[-31   4  -3  -3  -8  -6  -4  -3  17   7   1  -1  -2  13 -11  -4   3  -2
  -5  -1  15  13  -9  -4   1  -5   1  18  -5  -7  13   6] | (54)
[-16   1 -24   1  -5  -7   4 -13  -2  32 -11  -1  -5  13  -9   3   5  -1
   4  -2   2  -8 -10 -20   7  -4   4  21  -8  -4  20  11] | (56)
[-29   7 -27   3   7   2   3 -16  12  32   7   5  -5   6   0  -2  14   1
  -3  -6   6   3  -4 -15   6   1  -8  23   9  -3  18   6] | (56)
[-23   9  -5   0   9   7  -1  -2  37  20  10   0   5  15 -10  -4 -11   5
   8 -22   8  14   7   5  -5 -22  -9  15  24 -10  30  -3] | (56)
[  8   0  21  -8  -3  -2   0   6  12 -16  -2  -6   2  -4   7  -1  -6  -5
  -7   7  -1  12   2   8  -5   3   1  -8  -8   1 -21  -1] | (54)
[ -5   4   6  -2   8   5   2 -18  10  -5   6   2   4   2  12   2  -1   1
   2   0   1   1   4  -1   4   2   3   6  14   1  -3  -3] | (56)
[-24  10   9  -3  10  -3   0  -6  31 -28  10  -1  -7 -12   4   6  15  -6
 -23  23  -1   1  -5   7   9  21  17   2 -12   3 -25  -1] | (54)
[  3  13  -3  -6 -10  -6   8 -16  14  25   3 -12   9  13   0  -5  -6  12
  11 -13  13   2  13  -9  -6  -6   2  18   5  -2   8   5] | (56)
[  4  -3   5  -3  -8   2   5   3   6  13   0  -6   7  18  -7  -3 -19   4
  10 -12   5   7   7  -7  -3 -11  -3   4   3   0   7   0] | (56)
[  4   7   8  -3   0   0  11 -19   8  -5   0 -12   5   0   3  -6 -11   2
   4   1   3   2   6  -4   5   3 -14  15   8  -8  -3  -3] | (56)
[  0   1  15  -1   3  -6   1  -3   9  -6   6   0   5   5   6  -3  -6   3
  -4  11  -1   3  -3  -4  -3  -1  13  -1  -3   2 -10  -3] | (56)
[-20  -2 -19   2 -14  -6   7 -14  -7  42  -5  -2  -2  23  -9  -2  -5   6
  17 -15   7  -7 -10 -23   3 -14   4  27  -4 -19  19   7] | (56)
[-22   1  -6   0   4 -11  -7 -11   2  -4   2  -7  -4   0   8   1  14  -3
 -11  14  -1  -1 -12  -5   6  17   6   7 -15  -1 -10   8] | (54)
[ 17  -1  -3   1  -3 -17   7 -20 -14  20 -14   0   6   1   8  -6   2   8
  15  -1   3 -17  -3 -18   4  10   9  12  -2   1  -7   8] | (56)
[ 22  -1  13  -5 -15  -6  11 -40 -28 -10  -8  -2  12  14  20  -3  -2   3
  16   7   3 -15 -13 -23  10   7  21  29  -5  10 -24   4] | (56)

[ -5   0  -5  -7 -16  14  -6  -7  16   1  -5   5   0   0  -3  10  -7   4
   6  -8 -31  -4   2   2  -2  -3   2   4   2  -3  -9   2] | Kolum
[  9   2   0  -3  -3  -3   2   3   0   1  -7   5  -5   0  -4  -4  -1  13
   4   8  -9 -28 -10 -36  -2   3  -7  -9   8 -11  17  -1] | gupop
[ -9   0  -2   0 -17   5  -3 -13   7   7  -1   0 -10  -2   2  12  -4  -4
   4  11 -24  -3   1   8   2  -5   5  10   0  -5  -3  -3] | biguz
[ -5   0  -4 -17 -12   4   1  -7   2  10  -3  14  -2   0  -3  17  -6   4
   6   4 -25   6   6   1  -3  -2   6   6   0  -2   5   0] | Kolum
[ -6 -10  -4  10  -6   3 -11  -8   9   0 -21  -1   6   1  -4   0   1  -5
   0  -6 -11   2  -1   9   5   9 -17   2   8  -7   0  -1] | gupop
[  5   1   1   3  11   0  -1   6   2  -2   7   6  -2  -4   2 -10   0  -6
   1  -1  10   5   4  -4   0   3   5   0  -2 -14  15  14] | gupop
[ -2   2  -2   1   9 -16 -20   3  17  -3   5   8  -9  -1   3  -3   1   1
   2  -1 -19   1  10  -8   0   4   4  -1   6 -27   8  -5] | gupop
[-10   7   6  15  -9 -12   7  -5  12  -2  -8   3  -3  -1 -12 -22   1   4
  -4  -1 -18  -7 -11  -6  -7  17   1  -1  20 -18 -12  -4] | gupop
[ -6   3  -1  -5   0  -5  -3  -4   7  -6   3  -4   2  -4  10   5   0  -7
  -3 -12  -5   3   6   7   3   2 -10   3   3  -9   7  -2] | gupop
[ -1  -1  -2 -11 -16   6  -4  -8  -3  -2  -5   0   0   4   1  16   0  -1
   2  13 -14   4   7   5   6 -11  -7   9  -3   8  -2   2] | biguz
[  1   4  -1 -22  -6  -1   3  -1  -2  -5   8   2   2  -4   2  13  -5   0
   4  -3 -16  -1   5  -3  -4 -15  13  -1   5   6   8  -2] | Kolum
[ -1   2   1   3  -4  -9   1   1   3   2   0  10  -4  -7  -8  -8   2   4
   2  -8 -12  -7  -3  -7 -10   2   4  -9   7 -12  -8   0] | gupop
[ -6   1  -4  13   5 -11  -7   6   9  -6  -2   7   1  -2   9  -7   0   5
   2   2  -2  -5   3 -12  -3   5   7   2  11 -11   1  -4] | gupop
[  0   2   1  -4  -1  -7   0  -1   2   6  -6  -2  -2   2   2 -20  -5  -1
  -2  -9  -9  -3  -1   3  -3  -1  -4   2  12   4 -12   2] | gupop
[  9   3   1  -8  -3 -11  -4  -2   3   0   3   4   8  -2  -2   7  -5   0
   0 -13 -13   1   2  -1  -1  -2   3  14   1  -7  -2  -4] | Balo
[-11   1   0  14  -6  -6  -7   2  17 -13   8   1   0  -6   4   1  -4  -4
   4   6 -13  -6  -1  -5  -1   7   3   3  -4 -12   8  -2] | gupop
[  3   6  -2   5  -7   5   7  -2   4  -5  12   1  -2  -1  -1   4  -2  -2
  -2   0 -39 -12  -2   9   5  -9  -2   8   5  -3  -7   0] | biguz
[  1  -5  -3   8   0  -8  -4   7  18  -8  -6   1  16   7  -2   5   0  -4
   4  -7  -8  -4   4   3  -5   9 -19   1   5  -8 -14  -2] | gupop
[  4  -3  -1   9   3  -6   0  11  12   2  -3   9   2   2   1  -7  -5   0
   7 -22 -30  -1   3  -4   2   4   2   2  -1  -8 -11   8] | gupop
[-10  -3  -1  12   1  -3   3   1   1  12  -4   3  -3   2   0 -11   2   3
   4  -5  -2   4  -1  -2   3  -3  -3  -1 -13  -3 -10   7] | gupop
[-12  -3  -2   7  -7   7  -4   1  -3   0   2  -1   0   2   6  15   0   0
   0  14   5   5   4  -3  12  -7  -2  -5 -12   2  18   4] | biguz
[-16  -2   1   9 -13  -2  -1   8   9   3  -8   2   0   1  -3 -19   0  -4
   3   3 -21 -13   2  -2  -5   4   6   6  10   4 -24   8] | gupop
[  3   2  -2  14  17 -12   0   6   3   5   7   4  -4   0   3 -31  -1   5
  -2 -14  15   7  -1  -3   3   8   1  -5   0 -15  -2   0] | gupop
[-10   7  -2   2 -11   0   3   1  -4 -10   7  -4   4  -7  -2  14 -12   1
  -5   5  20  11  -4 -14  -4  -7  32  -5 -12  18   0   0] | biguz
[ 1  3  0 -5  3 -7 -5  4  4 -2  5  3 -3  1  3 -7  2 -1  3 -3 -2  1  3  0
  0  6  3 -3 -3 -7  4 -1] | gupop
[ -5   4  -2  12 -10  -3   4   3   4  -8  -2   0   8  -4   0  -1  -1  -2
   2 -15 -10  -4  -8  -4   2   4  -2  -1   2   6  -8   4] | gupop
[ -3   2   3  22   6  -5  -3   1  17 -12  14   3  17  -9   9  -3   3 -10
  -4  -1   1  -3   2  -6   3   3   3   4  -7  -2  -5   0] | gupop
[ -1  -3  -2  -8  -6   7   1  -2   0  15  -2  -5   2   5  -5  14  -5   0
   4   5 -15   5   6   7  15  -7  13  25  -5   9  -9  -1] | biguz
[ -9   4  -3  35 -10  -1  10   7  11   5 -10   6  -3  -1   0 -25   0  -2
   2   2 -22 -10  -7  -9   5   6   6   2   5 -12 -23   6] | gupop
[-10  -8  -6  12 -13   3   1  -2   2  -4  -8   0   1   0   1   0  -6   0
   7  -3  -4   2  -2   3   7   0  -5  -4   1  -6   5  -4] | biguz
[  0  -5  -3  18   7  -5   2  -3   7  -2  -1   1  -1  -2   1  -7   2  -6
   2  -6   1   3  -5   8   1   9 -14   0   9 -12   1  -3] | gupop
[-13  -1   0  -2  -2  -3 -10  -5  10   7  -2   2 -14  -2   1  -2   5  -3
  -1  17  -4   2  -2   1   2  -2   7   3  -3 -11 -12   2] | biguz
[  7   5   4 -13  -4  -7   4  -4  -4  -2  11  -2  -3   6  -1  14  -1   6
   1   2 -14  -2   3  -7   0   2   7   6   5   0   6  -4] | Dibe
[-11   1   0  21 -13 -12   7   8  13  -7  -3   7  -4  -5   1 -16  -1   7
  -1  -4 -39 -16  -7  -8  -9   2   8   1  15  -7 -23   8] | gupop
[  4   4  -8   7   5  -7   1  11   5  -5   4   2  -4  -1   0 -14  -3 -12
  -1 -12  -1  -4  -5  -6   8  15  -1   6   0  -5 -19   5] | gupop
[  0   1  -1  -7   8   4   6  -6  -8  10  12   1 -10   1   3  15   4  -3
   2   4  -3   4   5   2  10 -11  -3  -1 -11  -8  15  -6] | Kolum
[  1   4  -3   5   3   2  -4  -7   0   5  18   0  -5  16   4   4   4  -7
   1  -1 -14  -4   3  11   9  -4   2   4  -3  -7   5   5] | biguz
[ 12  -2  -4   2   1  -6 -14   2  16  -6  -9   8   5   3  -2  -1  -2  -6
  28   1 -29  -4   5   2  -5  10   2   8   5 -25 -11   2] | gupop

[ -2   0 -22   4  -4   5 -18 -22   1   1   2   0   5   3   7   4  -2   2
  12   2   1   0  -6   6   7   2   1  -2  -7 -11 -10  -2] | G
[ 3  3 22 -5  9 10 -3 -2 -4  2 -7  8  4 -4  3 13 -2  2  9 -2  4 -2  8 -1
  2  0  3 -4 -5 -6  1  0] | T
[-10  -1 -47 -12   2  21  13 -22 -22   0  -2  -9 -10  -2   4   1   5  -7
  15   0  10   2 -23   3  -1   0   0  -7  -2   0  -5  -2] | D
[ -9  -4  17   2  14   2 -14   0  -1   4  -4  -8   1   2   2  -4   0   7
   8  -1   0   4  -2   6  -1  -1  -2   7   2  -4   0  -1] | H
[ -4   3  10   2  10   2 -16 -18 -10  -2  -1   1  -4   3   3   2   0   5
   6  -1   1   1  -1  -5   2   2  -1  -2  -1  -5  -7  -2] | H
[ -6  -2  18  -4  11   4 -16 -14  -5   1  -4  -6   4   0   4   4  -1   4
   9   3   2   4  -2   4   5   2  -2   1   1  -6  -5  -5] | G
[  3   4 -20   5  -8  -8  16   0  -8  -9   4  -9 -10  -4  -2   2   2  -6
   1   3  -1   2  -8  -4   1   1   0   0   0  -1   1  -1] | N
[-8 -1 -9 -2  9 13  7 10  1 17  3 -3 10 -3  0  5  0  5  8 -6  6 -4  6  5
  5 -1  3 -4 -2 -2  8  1] | T
[  6  -2  19 -16  23  11   2  -2  -5 -10 -17  -4   1   8   1  -6   9  -3
   8  -5   6  -2  -5  16  -1  -1   1  -1   1  -3  -6   1] | D
[-21   4  16   4   5  19   3 -11 -12  10   1   9 -13   6   3   5   3   4
   5  -2  -7  -2   0  -1  -4   0   0   3   2   7  14   1] | D
[ 14  -5 -47   0  16  -3  12 -32  -2 -10   2 -11  12   0  -6  13   7  -9
   3  -8  11 -11 -13  19  12   1   6 -11  -2 -16 -23  -5] | D
[ -2  -5 -19   4   3  -5 -17 -10   1   1   2 -10   3  -2  -1   1  -6   7
   2   2   3   0 -10   1   2  -3   0   1   0 -12 -10  -8] | G
[ -5  -4 -14  13 -14   0   7   0  -3   6  10   3   3  -5  -1   7  -4   1
  -2   3  -5   0  -2  -4   8   1   1   0   3  -3   1  -1] | D
[ -8   5  38 -10  29   3 -11   5   9  17  -1  -5  -1   1   3 -15   7   2
   2   0   6  -2  11   8  -7   0  -6  -2   6   4   5   3] | T
